Here is a tiny trained network, its code and every weight. The questions are about switching its units off for an input and a class, where a switched-off unit gives its printed mean instead of its output.

import numpy as np


def w(rows, s, z=0):
    codes = np.array(rows[::2]) - 128.0
    scale = np.full(codes.shape[1], s)
    scale[-1] = z or s
    return codes * scale


def f(y):
    return np.maximum(y, 0)


def log_softmax(a):
    a = a - a.max(-1, keepdims=True)
    return a - np.log(np.exp(a).sum(-1, keepdims=True))


def net(x, mask):
    res = np.array(x, float).reshape(1, 4) / 4 @ E
    y = f(res @ A[0][:, :-1].T + A[0][:, -1])
    res = res + np.where(mask, y, B[0][:, -1]) @ B[0][:, :-1]
    return log_softmax(res[-1] @ U[:, :-1].T + U[:, -1])


A, B = {}, {}
E = w([
[113,129,124,133,129,124,133,131,141,127,111,125],'x0',
[154,145,83,146,169,79,147,113,118,249,152,39],'x1',
[65,191,73,92,84,139,121,134,105,164,185,101],'x2',
[97,97,101,95,164,53,54,165,67,83,94,135],'x3',
],0.018)
A[0] = w([
[151,161,137,129,67,232,210,79,187,144,143,153,208],'n0',
[62,182,95,63,85,137,110,109,133,146,168,150,149],'n1',
[174,127,94,160,179,45,116,128,159,213,127,76,146],'n2',
[163,85,118,137,153,51,95,118,102,182,71,176,106],'n3',
[176,112,200,209,138,164,165,123,184,124,98,129,254],'n4',
[92,181,52,68,96,66,89,208,106,145,178,82,106],'n5',
[119,105,124,122,182,72,48,145,93,142,98,77,170],'n6',
[58,208,103,75,103,121,131,143,132,168,155,42,84],'n7',
[89,92,89,84,176,95,134,172,73,170,138,41,31],'n8',
[180,127,131,190,173,116,226,62,145,255,166,37,160],'n9',
],0.01,0.0047)
B[0] = w([
[96,148,177,125,144,183,151,116,112,211,195,157,219],'n0',
[76,175,57,115,70,87,83,166,7,158,160,110,182],'n1',
[187,160,183,120,98,144,187,74,175,114,96,87,210],'n2',
[133,133,131,93,101,66,164,138,160,57,98,112,174],'n3',
[172,109,200,160,186,165,150,115,129,197,107,122,203],'n4',
[159,108,137,99,112,123,54,37,116,188,110,186,199],'n5',
[193,64,155,79,88,123,111,155,129,95,103,143,190],'n6',
[120,92,96,155,139,169,90,93,146,210,180,196,192],'n7',
[135,120,164,131,56,153,126,101,135,146,138,162,184],'n8',
[133,138,53,174,144,115,163,112,161,115,118,81,255],'n9',
],0.012,0.029)
U = w([
[168,78,167,138,115,156,106,87,142,181,133,211,210],'0',
[38,167,136,113,112,150,132,168,96,182,183,162,83],'1',
[188,153,97,162,180,108,179,143,150,132,132,64,130],'2',
[113,161,6,160,144,137,116,97,156,168,152,123,35],'3',
[130,30,147,96,181,126,83,204,146,57,95,201,235],'4',
[68,139,95,85,111,51,41,157,75,104,99,190,157],'5',
[184,161,151,35,86,84,172,138,161,104,89,96,4],'6',
],0.011,0.0025)

Each question gives the input, the list of numbers given to net, and the class t.
The units are the neurons (one row each of A and B). Each row of codes is followed by its name. A weight is (code - 128) times the scale printed after its matrix; where a second scale follows, it is the last column's (A, B and U).
mask holds one flag per neuron, in row order. A switched-off neuron (its flag False) gives its mean, the last column of its row in B, instead of its output. The means were averaged over made-up inputs and are rounded, as every weight is.
A unit's drop is (log p(t) with every unit on - log p(t) with that unit switched off) / (log p(t) with every unit on - log p(t) with every unit switched off).
The circuit of an input: a set's keep is (log p(t) with only the set's units on - log p(t) with every unit switched off) / (log p(t) with every unit on - log p(t) with every unit switched off). Starting from all 10 units, units are removed one at a time, each time the one whose removal leaves the highest keep (on an exact tie, the one counted first), for as long as the keep stays at least 0.8.
units of the circuit, in order: the units of the circuit, biggest drop first
most important unit: the unit with the biggest drop
top k neurons: the k neurons with the biggest drops, biggest first
drop of u: that unit's drop, to one decimal
input [5,-7,0,7], class 4: most important unit : n1
input [-5,-3,1,1], class 5: units of the circuit, in order : (n0; n2; n4)
input [-8,8,4,2], class 0: top 2 neurons : (n5; n8)
input [7,-2,-1,7], class 4: top 2 neurons : (n1; n2)
input [-7,8,-1,8], class 6: top 2 neurons : (n3; n2)
input [7,0,3,4], class 5: top 4 neurons : (n4; n0; n2; n1)
input [8,5,-2,0], class 2: top 2 neurons : (n9; n5)
input [-3,-1,-2,3], class 4: top 2 neurons : (n2; n1)
input [-6,0,6,-6], class 1: top 2 neurons : (n0; n1)
input [-4,-1,8,0], class 1: top 4 neurons : (n1; n9; n7; n6)
input [-5,5,1,-8], class 3: top 3 neurons : (n9; n7; n0)
input [-2,-7,0,5], class 4: top 2 neurons : (n1; n5)
input [-6,-7,0,8], class 4: drop of n1 : 0.2
input [-2,5,-3,-8], class 2: units of the circuit, in order : (n9)
input [-4,3,-3,-6], class 2: drop of n9 : 0.1
input [-6,6,1,-3], class 3: drop of n7 : 0.2
